Here is a tiny trained network, its code and every weight. The questions are about switching its units off for an input and a class, where a switched-off unit gives its printed mean instead of its output.

import numpy as np


def w(rows, s, z=0):
    codes = np.array(rows[::2]) - 128.0
    scale = np.full(codes.shape[1], s)
    scale[-1] = z or s
    return codes * scale


def f(y):
    return np.maximum(y, 0)


def log_softmax(a):
    a = a - a.max(-1, keepdims=True)
    return a - np.log(np.exp(a).sum(-1, keepdims=True))


def net(x, mask):
    res = np.array(x, float).reshape(1, 3) / 4 @ E
    y = f(res @ A[0][:, :-1].T + A[0][:, -1])
    res = res + np.where(mask, y, B[0][:, -1]) @ B[0][:, :-1]
    return log_softmax(res[-1] @ U[:, :-1].T + U[:, -1])


A, B = {}, {}
E = w([
[248,182,102,109,171],'x0',
[67,188,49,217,167],'x1',
[141,48,141,195,188],'x2',
],0.011)
A[0] = w([
[166,114,187,105,114,28],'N0',
[152,76,158,177,156,74],'N1',
[208,169,131,133,175,54],'N2',
[85,163,53,186,158,214],'N3',
[140,55,140,187,207,139],'N4',
[188,113,175,100,120,183],'N5',
[72,126,76,172,106,196],'N6',
[109,150,80,164,166,25],'N7',
[54,196,53,133,193,78],'N8',
[147,56,175,216,152,61],'N9',
[119,59,192,91,72,201],'N10',
[91,196,120,76,94,16],'N11',
[115,212,107,88,71,90],'N12',
[166,90,168,70,93,2],'N13',
[204,94,135,168,190,248],'N14',
[72,106,164,147,95,135],'N15',
[123,167,46,168,151,36],'N16',
[191,14,187,133,1,76],'N17',
[57,128,148,83,150,101],'N18',
[9,124,143,87,132,63],'N19',
[127,198,102,111,39,228],'N20',
[207,184,84,76,168,84],'N21',
[128,93,62,178,149,124],'N22',
[91,220,92,214,79,41],'N23',
[84,101,118,130,98,61],'N24',
[70,113,175,113,126,200],'N25',
[33,118,215,164,68,65],'N26',
[62,218,116,29,96,4],'N27',
[146,70,107,150,173,61],'N28',
[218,202,115,137,165,91],'N29',
],0.012,0.0066)
B[0] = w([
[197,132,206,167,85,164],'N0',
[74,111,223,55,130,172],'N1',
[85,244,159,218,194,185],'N2',
[212,119,91,81,50,248],'N3',
[77,103,166,46,123,218],'N4',
[204,173,69,149,90,211],'N5',
[184,150,92,120,126,218],'N6',
[182,148,237,185,106,165],'N7',
[226,142,176,121,110,211],'N8',
[97,54,219,65,151,193],'N9',
[185,133,80,126,103,246],'N10',
[66,116,254,103,96,159],'N11',
[52,105,166,83,125,182],'N12',
[152,163,216,184,62,180],'N13',
[77,124,70,84,165,241],'N14',
[91,249,72,185,192,195],'N15',
[171,127,184,140,86,181],'N16',
[229,121,156,132,115,238],'N17',
[137,197,125,172,187,166],'N18',
[108,168,134,171,190,198],'N19',
[65,97,106,17,121,219],'N20',
[70,153,122,200,221,203],'N21',
[171,161,143,88,86,185],'N22',
[181,149,170,134,76,199],'N23',
[83,179,127,235,184,159],'N24',
[115,153,34,179,189,207],'N25',
[117,210,136,186,192,219],'N26',
[80,93,238,100,116,182],'N27',
[63,51,242,75,171,163],'N28',
[95,208,113,199,211,207],'N29',
],0.0072,0.012)
U = w([
[100,130,137,211,196,92],'0',
[225,98,168,138,64,71],'1',
[46,70,213,44,126,83],'2',
[137,92,21,59,125,254],'3',
[70,5,52,171,52,67],'4',
],0.015,0.016)

Each question gives the input, the list of numbers given to net, and the class t.
The units are the neurons (one row each of A and B). Each row of codes is followed by its name. A weight is (code - 128) times the scale printed after its matrix; where a second scale follows, it is the last column's (A, B and U).
mask holds one flag per neuron, in row order. A switched-off neuron (its flag False) gives its mean, the last column of its row in B, instead of its output. The means were averaged over made-up inputs and are rounded, as every weight is.
A unit's drop is (log p(t) with every unit on - log p(t) with that unit switched off) / (log p(t) with every unit on - log p(t) with every unit switched off).
The circuit of an input: a set's keep is (log p(t) with only the set's units on - log p(t) with every unit switched off) / (log p(t) with every unit on - log p(t) with every unit switched off). Starting from the 12 units with the biggest drops (on a tie, the unit counted first), units are removed one at a time, each time the one whose removal leaves the highest keep (on an exact tie, the one counted first), for as long as the keep stays at least 0.8.
units of the circuit, in order: the units of the circuit, biggest drop first
unit that matters most: the unit with the biggest drop
k most important neurons: the k neurons with the biggest drops, biggest first
drop when u is switched off: that unit's drop, to one decimal
input [7,-6,-4], class 0: units of the circuit, in order : (N21)
input [3,-1,0], class 3: units of the circuit, in order : (N13; N7)
input [5,-2,5], class 0: 2 most important neurons : (N2; N20)
input [2,4,-5], class 2: units of the circuit, in order : (N20; N27)
input [-1,7,-7], class 1: 3 most important neurons : (N8; N3; N23)
input [-4,-1,6], class 2: 2 most important neurons : (N9; N4)
input [8,-2,7], class 0: 2 most important neurons : (N2; N29)
input [3,-3,-3], class 3: 2 most important neurons : (N26; N20)
input [-1,-7,8], class 2: 4 most important neurons : (N9; N4; N1; N28)
input [-2,4,0], class 1: drop when N14 is switched off : 0.1
input [5,-3,-7], class 2: drop when N20 is switched off : 0.2
input [7,-3,-8], class 2: drop when N12 is switched off : 0.5
input [0,-1,0], class 3: drop when N20 is switched off : 0.0
input [1,8,8], class 1: unit that matters most : N3
